Each row is followed by its class.
[ -43  328  321 -192   72 -135 -102 -122    4  -76 -115  -72  -73   16
 -101   19    3   61   16  -57  331 -175  315   93  -43  222 -288  306
  -40  203 -121  354]  H
[ -17 -164   46  -89 -184  131  -53  -24 -163   32   51  123  -38  236
 -118   32 -123 -143  164  -24  116  147  -23 -201  -31   10   36  181
  146   62  -66  -49]  B
[-116  360  160  118   97   37  303  245  219  414  159  340  -53  230
  141 -272   69  181 -280  234 -110  -79  -36  739  113 -427 -421   18
 -407 -261  -67  -94]  R
[  35 -298   68   37 -159  109 -118  -12 -157   39  119  211  -71  156
 -185  -18  -78  -10  141  115  121  173  -61  -61  -27  -33  161  198
 -114   -1 -225 -146]  C
[ -31  -33   13   52   44   93   60   80   25   10    3 -143  -75  -75
   95   56 -123 -118 -119    4    6 -152  -21 -107 -119   95  138  -67
 -313  -39  -57  -72]  W
[-439  101  115 -229   86 -161  118  226    5  -10  143  334  196  117
    7 -242  282  179 -171  142  -67 -298 -338  613   42 -423 -387  157
 -354  -98 -116  120]  C
[-239  594   85 -273  324 -288  295  -42   47  -30   60 -172  166  104
  172 -235  -29  -72   -1   -8  178 -344  192  205   93  -50 -529  237
  180  -89   95  564]  R
[ -45   27   78   57    0  144   32   40   22  -18   -6 -172  -31  -13
   99  135 -190 -168 -131  -79   19 -109   10 -206 -131   77  164  -98
 -210  -25  -91 -121]  B
[ -25  -82  -41   79  -30   54   49  105  -37   37   63  -90  -40  -45
   61   56 -130 -171  -34   15  -38  -48  -76 -180  -73  -13  209  -75
 -326  -57  -38 -133]  W
[ -13 -217   91   61 -182  114  -41    2 -156  161  129  263  -48  206
 -141  -34  -87 -103  170   90   55  312 -111  -12   24  -54  102  202
 -151  -20 -145 -190]  G
[  66 -269   64   30 -197  111  -82   55 -122   65   46  291  -85  172
 -159  -19 -111   56  134   97   90  151  -14  -21  -63   61  121  179
  -85  -31 -187  -63]  L
[ -23  -91   39  123  -80  130   26  141   30   77   88  -31 -112  -47
   64   96 -129 -110 -162  -16  -32 -103  -59 -145  -90  -50  151 -173
 -354  -53   12 -258]  B
[ -86 -169  203   80 -131   95  -48   49 -161   84  125  364  -68  235
 -138  -49 -110   -2  176   92  129  214   -5   51  -34   -9  -40  221
   -3  -84 -199  -61]  B
[-185  104  220  -71  110 -130  134  233  -37 -110   60  221 -346 -150
   85 -131  -28  -44  181  405    2 -292 -105  300 -134  -70 -191   36
 -604  -86 -156  255]  A
[  -3  212   85  -38  165  -31  110   76  138  -99   29 -316 -170   83
   19   -4 -103  -73  -21 -209  223 -368  185  -94 -226   71  155   66
  -73 -168 -238  -21]  H
[ -18  -75   99   53 -109  104   31  149   41    3  -41 -194  -88  -22
   35  148 -168  -90 -115  -48  -17 -194  -19 -158 -189  112  220  -25
 -383    6  -79  -82]  H
[ -22  228   57 -233   57 -343  -78  -80 -186 -120  -51 -260    7    7
  -47  -15  -68  317   54  187  -86  167  -14  101    6 -311 -215  315
  191   71   77  523]  B
[  23   -8   22   61  -13  110   72   61   29   58   12 -212  -94  -63
   95   92 -157 -117 -134  -49  -17  -56  -39 -150 -121   20  208  -67
 -346    5  -28 -128]  T
[-106 -207  128   52 -148  209  -20   84 -100  126  144  480  -86  229
 -160  -69 -143  -28   74   -3  154   14   32  -99  -57  -14   26   90
    7  -59 -200  -99]  W
[ -35 -151   53  158  -48   90   37  114   87  -56   36 -145 -103  -79
  -25   95  -74   -1 -102   46   -2 -163  -21 -118 -114   60  247 -139
 -323  -71  -75 -141]  A
[-195  557  -32  -76  517 -116  139   46 -224 -103   42 -122   -6  -62
  391 -181 -274 -273   32  -62  114    0   60  -51  -99  -94 -122  -58
 -217 -189 -230  221]  L
[   3 -234   66   30 -208   97  -64   -6 -103   69   75  380   -6  184
 -176  -11  -15  -28  209  101  116  144  -40    8   46   53   64  170
   16   13 -125  -56]  H
[ -62  -30   42   -6  -53  124    9   92  -21   -2    7 -132   -8  -47
   84  122 -110 -154  -58  -22  -29  -43  -53 -211  -89   24   93  -44
 -203   53   25 -108]  G
[  60 -259   78   18 -124  210  -21   57  -89  109  135  241 -102  205
  -80  -67 -143    8   85   -2  121  105  -15  -60  -87  -49  102  153
  -75  -26 -174 -180]  T
[ -83  -99   36   28  -35   99   31   56 -141    1  107  334   17  212
  -27  -45  -50  -92  142   34  223   36  -19   17    1   64   83   93
  -60 -125 -263  -17]  C
[ -22 -247   52   77 -134  152  -10   62 -168  149  200  421  -76  225
  -99  -95  -87 -115  174  127  119  205 -100   12    2  -77   70  140
 -153  -85 -254 -163]  A
[ -18   57   65    4   48  -47  139  270  -46  100   16  191 -389  -42
  129  -90  -10 -212   31  424  112 -371 -111  350 -187  119 -125  132
 -601 -204 -186   26]  R
[ -92    1 -150  -30  142  -12  258  359 -152  175  348  236  -89   29
  166 -291  -10  111  -28  412  -91   73 -264  524   -6 -435 -129  243
 -786  -90 -284   71]  B
[-146 -163   52  123  -27  143   67  221  146  -43   54   15 -110  -99
   12    3  -56  -34 -163   43  -40 -292  -20  -49  -66  107  141 -168
 -407  -37  -76 -171]  B
[   4 -258   42   31 -178   95   -6   50 -168   81  130  281  -22  207
  -70   -1 -119  -85  196   30   93  140  -93  -22  -74 -108   66  147
  -79  -46 -135 -105]  T
[  -6 -251  111  139 -200  132   13  106  -40  176  191  383  -85  215
 -149  -60  -79  146   95   85  110  182  -29  140  -51 -125   67  197
 -181  -86 -189 -132]  L
[ -65  185  -26  -94  -80 -164  119  -13   11  112  140  100  107  157
   -8  -46  208    7  -76  -23   90 -263  -70   58   96 -392 -289   19
   37    9   -1  226]  T
[ -23 -468   42  152 -302   -2  141  228  162  -12  242  330 -149  114
 -383  -99   95  219   52  299   73 -534   29  278  -32  -81  -83  -13
 -322 -124    3  -87]  R
[  71  166 -142 -225  124   50  148   44   69  -76  -41  100 -225   99
  -79 -253  -50  166   25  -16  248 -381  291 -255    8  194   16  -55
  -76   43 -263  391]  B
[ -46  -98   32   69   -9  132  125  125   57   56   40 -112   10   -4
   33   72  -85  -26  -66  -22  -47 -108  -65  -69 -137   11  185  -60
 -321  -45  -78 -118]  H
[  51 -173  -43  125  -97  131   17  113   28   54   84  -35  -76  -72
   61   96  -81 -107  -70   57  -30  -63 -108 -137  -85  -28  252 -116
 -420  -42  -47 -272]  G
[   8 -237    9   15 -185  182  -85   -3 -168  150   72  297  -80  183
 -122  -41 -102  -84  131   73   68  258  -99 -125  -20   20  105  168
  -39   25 -178 -113]  R
[ -30 -233   96   68 -226  147  -29   47 -108   47  110  328  -85  196
 -174  -28 -119   -3  152  128   88  173  -16  -34   22   52   80  175
   -6   -9 -120  -59]  B
[-164  -60   13   91   58  187   59  183   -2  -14   50  -74   -5  -11
  123   26 -102 -210  -84  -22   -7 -134  -62 -272  -75   90  171 -156
 -166 -109 -100 -171]  R
[ -51 -221   77   91 -170  143  -51   70 -129  148  165  447  -52  235
 -182  -82  -25  -14   98   59  101  130  -34  -43   17 -111    2   97
   27  -55 -190 -176]  B
[ -96  -70   39   56  -27  110    9   85   30 -130  -13 -227  -91  -58
   15  110 -172 -192 -105   -7   51 -241   47 -336  -80  238  194 -116
 -177  -23  -33  -66]  B
[-389  136  244   21  -24 -161  -37  221  135 -112   27  460 -201  -57
 -166 -154  262  363 -151  348  166 -358   71  446  180   62 -362  115
 -233   16 -122  450]  W
[-457   43  -17  -45   90  -66  233  466   -7    4  151  139  -16  155
  147 -309   69  105  -56   95 -191 -195 -265  219  -51 -296 -296   99
 -220 -231 -146  206]  G
[ -45   49 -208 -153  -34  -85  120   14 -160  -46   42 -151  -86 -206
 -116  -66   52 -106   43  205  -94   -6  -60  -73   30  124 -198  216
  -40  312  133  373]  B
[ -82  -37   57   41   -6   92   53  118  -26  -16   59 -127   -2   19
   79   97 -194 -151  -83  -33    6 -146  -25 -170 -132  -27  147  -70
 -266  -86  -62 -107]  W
[ -10  -51   55   98  -14  168   43  144    7   12    1  -81  -86  -16
  110   98 -152 -141 -100  -49   48 -107   13 -154 -142  135  193  -76
 -290  -45 -134 -136]  T
[  32  -40   18    5  -95  113   -3  -23   39   34  -54 -264  -44  -72
   13  153 -118  -90 -157  -40  -52  -18  -56 -172  -79   58  207  -22
 -252  117   52 -116]  G
[-351  229   25 -145   67 -157   30  298   47  -72 -116  -45  -72   10
  143  -83  265  -74 -176 -116  124 -451  -72  167  -23  -96 -262    2
 -174   40  102   93]  W
[ -64 -244  -15   67  -82  136   68   97 -101   71  193  272    8  217
  -97  -75    5 -133  178   39  159   69  -63   11  -26  -21   70  128
  -36 -101 -192 -184]  A
[-192  -29  198  -28   47 -160  130  392 -332   41  210  235  -34  292
   34 -136  -16 -121  322  348   41   79 -159  459 -157 -213 -271  406
 -597 -265 -521  123]  B
[ -64 -206    1   24 -109  138  -47   -4  -61  -30   80  196  -42  151
 -147  -32  -40  -37  142   21  151   62   -4 -183    1  137  108   78
  139  -56 -120  -59]  R
[ -19 -130   86  100 -156  150  -35   45 -148  107  100  273  -92  208
  -78   -8 -109   -5  119   54   80  288  -87   72  -85  -84   84  206
 -150  -47 -239 -112]  W
[ -15    1   57   56  -17   66   46   84  -32   -2  -19 -190   -1  -22
   88   98 -195  -93 -129  -15  -16  -72  -18 -126 -128   85  153  -27
 -276  -47  -49  -26]  L
[   2 -286  100   34 -177  163  -95   -6 -148   97  181  305 -139  198
 -199  -21 -116  -99  172   79  139  212  -66  -42  -45  -23  130  235
 -116    1 -274 -192]  G
[  -6 -186   95   24 -163  179  -39   39  -57  132  105  273  -97  220
 -137   -2  -75   23  104  -10  199   95   37  -26  -68  -47   67  151
  -69   17 -176 -129]  R
[-408  -96  321   69 -110  -72  100  412    2  -83   42  392  -41  135
  -68  -92   78  406   13  327   47 -310 -102  506 -168 -139 -308  175
 -446 -198 -165  270]  R
[ -37   14   45   69   18  170   26  124  -35   17    1 -188  -71  -18
  181  146 -147 -193 -157 -102   54  -88  -48 -216 -161   50  198 -134
 -328  -54 -107 -181]  C
[ 208  239  -77 -204   82   48   70 -101  182  103  -90 -443 -102   13
   80 -100   42  339 -333   40 -134  -24  -71  199  -72 -312  -35  223
 -101  178  -62  146]  T
[-388  443  -42   -9  197  -11   -6  106 -186  -22  -78 -103 -100 -175
  363  -46    2 -365 -222    1 -222  134 -327 -188   78  -96 -197 -201
  -15   12  100  125]  G
[  -8 -215   40   17 -168  169  -88   44 -202   50   90  234   33  182
  -48    6 -110  -52  114   -2   61  257  -82 -165   -5   -8   74  109
   15    4  -82 -126]  G
[ -40 -118  176  232 -171 -252   66  236   99  -70   51  279 -269  -22
 -127   21  160  157  236  300  219 -311   33  504  -96   70  -97   -9
 -899 -199 -141   27]  H
[ -96 -188   75    3 -131  168  -69   -3 -124   18   78  338  -66  193
 -130  -11 -102  -18  176   59  153  131   -2  -73  -48   43  -14  159
  157   -2 -182   25]  R
[  32 -322   17   20 -196  128  -31   38 -166  142  156  318  -55  154
 -126  -31  -48 -110  163   62  102  155 -118  -63  -35  -34   95  180
 -120   17 -127 -165]  T
[ 201  258  263  128  -31  -89  296  146   43  216  176  430 -204  141
 -149 -181   89  -34  -22  310  320 -490  222  699  -78   24 -227  303
 -522 -126 -349   74]  L
[ -32  -92  -27   82  -52  133   40   86   12   85   85  -37  -63  -46
   27  108  -85  -67 -120  -74  -11  -31  -73 -132 -138  -80  178  -99
 -325   16  -94 -190]  B
